Here is a tiny trained network, its code and every weight. The questions are about switching its units off for an input and a class, where a switched-off unit gives its printed mean instead of its output.

import numpy as np


def w(rows, s, z=0):
    codes = np.array(rows[::2]) - 128.0
    scale = np.full(codes.shape[1], s)
    scale[-1] = z or s
    return codes * scale


def f(y):
    return np.maximum(y, 0)


def log_softmax(a):
    a = a - a.max(-1, keepdims=True)
    return a - np.log(np.exp(a).sum(-1, keepdims=True))


def net(x, mask):
    res = np.array(x, float).reshape(1, 7) / 4 @ E
    y = f(res @ A[0][:, :-1].T + A[0][:, -1])
    res = res + np.where(mask, y, B[0][:, -1]) @ B[0][:, :-1]
    return log_softmax(res[-1] @ U[:, :-1].T + U[:, -1])


A, B = {}, {}
E = w([
[202,170,182,132,143,211,239,144],'x0',
[70,174,85,149,147,129,105,21],'x1',
[88,141,152,195,186,123,128,152],'x2',
[72,112,133,97,4,208,146,64],'x3',
[208,251,116,162,81,124,134,44],'x4',
[27,149,243,250,127,136,211,65],'x5',
[148,174,167,78,174,41,111,159],'x6',
],0.0046)
A[0] = w([
[91,125,147,191,192,47,110,184,141],'N0',
[89,55,95,106,180,65,71,199,255],'N1',
[221,158,84,64,92,86,100,182,248],'N2',
[88,69,163,127,110,201,123,115,132],'N3',
[116,97,190,181,240,46,91,158,184],'N4',
[222,254,135,119,158,129,151,87,217],'N5',
[121,146,80,180,65,75,43,89,152],'N6',
],0.0052,0.0038)
B[0] = w([
[130,206,190,222,244,61,176,100,194],'N0',
[248,104,146,152,191,2,94,164,250],'N1',
[210,126,64,113,166,8,44,190,253],'N2',
[139,107,158,94,53,226,149,130,169],'N3',
[164,173,165,201,195,60,152,155,225],'N4',
[219,175,129,161,178,29,94,135,245],'N5',
[155,47,75,59,157,91,69,104,192],'N6',
],0.0062,0.0053)
U = w([
[216,90,3,42,150,65,16,167,221],'0',
[173,240,209,231,199,72,190,116,178],'1',
[64,101,176,108,38,216,244,142,83],'2',
[24,134,71,112,101,156,96,38,8],'3',
],0.0054,0.0019)

Each question gives the input, the list of numbers given to net, and the class t.
The units are the neurons (one row each of A and B). Each row of codes is followed by its name. A weight is (code - 128) times the scale printed after its matrix; where a second scale follows, it is the last column's (A, B and U).
mask holds one flag per neuron, in row order. A switched-off neuron (its flag False) gives its mean, the last column of its row in B, instead of its output. The means were averaged over made-up inputs and are rounded, as every weight is.
A unit's drop is (log p(t) with every unit on - log p(t) with that unit switched off) / (log p(t) with every unit on - log p(t) with every unit switched off).
The circuit of an input: a set's keep is (log p(t) with only the set's units on - log p(t) with every unit switched off) / (log p(t) with every unit on - log p(t) with every unit switched off). Starting from all 7 units, units are removed one at a time, each time the one whose removal leaves the highest keep (on an exact tie, the one counted first), for as long as the keep stays at least 0.8.
units of the circuit, in order: the units of the circuit, biggest drop first
most important unit: the unit with the biggest drop
top k neurons: the k neurons with the biggest drops, biggest first
drop of u: that unit's drop, to one decimal
input [0,-2,-1,8,2,-2,2], class 2: units of the circuit, in order : [N1, N5]
input [-8,5,4,-5,-4,-3,1], class 1: most important unit : N0
input [-5,-8,6,5,1,0,-6], class 2: units of the circuit, in order : [N2, N5, N3]
input [-3,-5,-7,5,-4,4,1], class 2: units of the circuit, in order : [N2, N5, N3]
input [-7,7,6,8,1,2,3], class 3: units of the circuit, in order : [N2, N5, N4]
input [0,4,8,-7,-2,-5,-6], class 1: units of the circuit, in order : [N0, N4]
input [-7,3,-2,3,-2,6,0], class 3: top 2 neurons : [N2, N5]
input [-2,8,0,6,-5,4,7], class 3: top 2 neurons : [N5, N2]
input [6,0,7,-6,-7,-7,7], class 1: top 3 neurons : [N0, N4, N6]
input [-4,-5,6,5,-5,4,-8], class 2: top 3 neurons : [N3, N2, N5]
input [-5,-7,8,-7,-4,-3,2], class 1: top 2 neurons : [N0, N4]
input [3,5,-7,8,1,6,-5], class 2: top 2 neurons : [N3, N2]
input [-7,-7,3,-2,-6,3,3], class 1: drop of N0 : 0.2
input [6,-4,4,7,1,-4,-3], class 2: most important unit : N1
input [2,8,4,2,0,0,-2], class 3: drop of N4 : 0.2
input [0,3,1,5,-2,-2,0], class 3: drop of N5 : 0.3
